Here is a tiny trained network, its code and every weight. The questions are about switching its units off for an input and a class, where a switched-off unit gives its printed mean instead of its output.

import numpy as np


def w(rows, s, z=0):
    codes = np.array(rows[::2]) - 128.0
    scale = np.full(codes.shape[1], s)
    scale[-1] = z or s
    return codes * scale


def f(y):
    return y / 2 * (1 + np.tanh(0.7978845608 * (y + 0.044715 * y**3)))


def log_softmax(a):
    a = a - a.max(-1, keepdims=True)
    return a - np.log(np.exp(a).sum(-1, keepdims=True))


def net(x, mask):
    res = np.array(x, float).reshape(1, 7) / 4 @ E
    y = f(res @ A[0][:, :-1].T + A[0][:, -1])
    res = res + np.where(mask, y, B[0][:, -1]) @ B[0][:, :-1]
    return log_softmax(res[-1] @ U[:, :-1].T + U[:, -1])


A, B = {}, {}
E = w([
[115,136,80,83,119,186,80,113,169,131,155],'x0',
[66,148,210,105,122,151,19,111,94,114,252],'x1',
[136,164,123,148,103,164,101,153,44,174,89],'x2',
[219,95,108,130,156,64,126,97,134,118,153],'x3',
[143,131,37,179,177,166,23,110,106,110,130],'x4',
[232,131,62,228,212,206,74,192,49,146,33],'x5',
[74,1,206,123,124,116,113,113,70,251,90],'x6',
],0.0077)
A[0] = w([
[60,133,185,97,75,112,140,82,158,173,160,150],'neuron 0',
[173,230,87,115,115,96,232,124,176,52,140,162],'neuron 1',
[107,142,124,148,123,170,85,143,101,157,103,251],'neuron 2',
[151,96,149,128,115,104,142,147,122,183,77,184],'neuron 3',
[93,127,212,84,106,145,121,130,168,137,159,108],'neuron 4',
[129,27,161,164,121,68,201,124,85,198,36,163],'neuron 5',
[137,192,133,151,131,114,173,124,151,117,115,124],'neuron 6',
[123,142,143,170,132,194,53,142,74,147,105,118],'neuron 7',
[23,114,209,63,70,98,166,114,119,152,184,139],'neuron 8',
[167,60,128,48,149,117,71,94,225,91,252,97],'neuron 9',
],0.012,0.0021)
B[0] = w([
[121,153,122,64,96,92,133,169,43,128,169,215],'neuron 0',
[195,204,134,145,74,114,131,193,183,92,63,233],'neuron 1',
[121,152,177,160,139,155,78,136,109,139,135,182],'neuron 2',
[151,107,175,141,114,158,175,93,106,131,144,170],'neuron 3',
[123,103,119,89,120,49,120,148,83,122,131,192],'neuron 4',
[159,51,151,108,158,180,248,94,133,155,147,221],'neuron 5',
[173,128,65,108,114,94,117,154,116,121,110,160],'neuron 6',
[75,141,115,143,153,199,54,150,79,138,111,210],'neuron 7',
[68,94,81,24,107,35,131,173,53,125,116,249],'neuron 8',
[79,117,137,183,154,68,113,28,238,137,184,229],'neuron 9',
],0.012,0.017)
U = w([
[174,43,166,132,151,194,255,106,102,180,113,254],'0',
[81,128,126,145,123,73,134,48,203,110,197,55],'1',
[62,103,123,10,55,32,176,161,70,126,172,140],'2',
[79,149,129,176,173,224,52,153,55,160,121,211],'3',
[190,210,92,153,66,113,163,174,182,56,80,34],'4',
],0.0065,0.00069)

Each question gives the input, the list of numbers given to net, and the class t.
The units are the neurons (one row each of A and B). Each row of codes is followed by its name. A weight is (code - 128) times the scale printed after its matrix; where a second scale follows, it is the last column's (A, B and U).
mask holds one flag per neuron, in row order. A switched-off neuron (its flag False) gives its mean, the last column of its row in B, instead of its output. The means were averaged over made-up inputs and are rounded, as every weight is.
A unit's drop is (log p(t) with every unit on - log p(t) with that unit switched off) / (log p(t) with every unit on - log p(t) with every unit switched off).
The circuit of an input: a set's keep is (log p(t) with only the set's units on - log p(t) with every unit switched off) / (log p(t) with every unit on - log p(t) with every unit switched off). Starting from all 10 units, units are removed one at a time, each time the one whose removal leaves the highest keep (on an exact tie, the one counted first), for as long as the keep stays at least 0.8.
units of the circuit, in order: the units of the circuit, biggest drop first
top k neurons: the k neurons with the biggest drops, biggest first
drop when u is switched off: that unit's drop, to one decimal
input [-3,3,-8,5,6,1,-6], class 1: units of the circuit, in order	(neuron 9)
input [4,6,5,8,-2,7,8], class 3: top 2 neurons	(neuron 7; neuron 2)
input [3,5,-1,2,-6,5,0], class 3: top 2 neurons	(neuron 8; neuron 5)
input [-4,3,2,-8,-8,3,-6], class 4: units of the circuit, in order	(neuron 1; neuron 0)
input [5,8,1,7,1,6,-8], class 1: top 2 neurons	(neuron 9; neuron 0)
input [-2,0,8,-1,-4,-1,-3], class 4: top 2 neurons	(neuron 8; neuron 0)
input [-5,-4,7,8,7,5,2], class 0: top 2 neurons	(neuron 5; neuron 3)
input [-7,5,-2,7,5,8,6], class 3: top 2 neurons	(neuron 7; neuron 2)
input [-5,0,-2,3,5,-1,2], class 0: top 2 neurons	(neuron 8; neuron 9)
input [-1,3,2,-2,8,-3,-4], class 1: drop when neuron 4 is switched off	-0.1
input [1,-3,7,-3,-1,5,5], class 0: drop when neuron 5 is switched off	2.0
input [8,0,-5,8,2,7,0], class 1: drop when neuron 9 is switched off	0.3
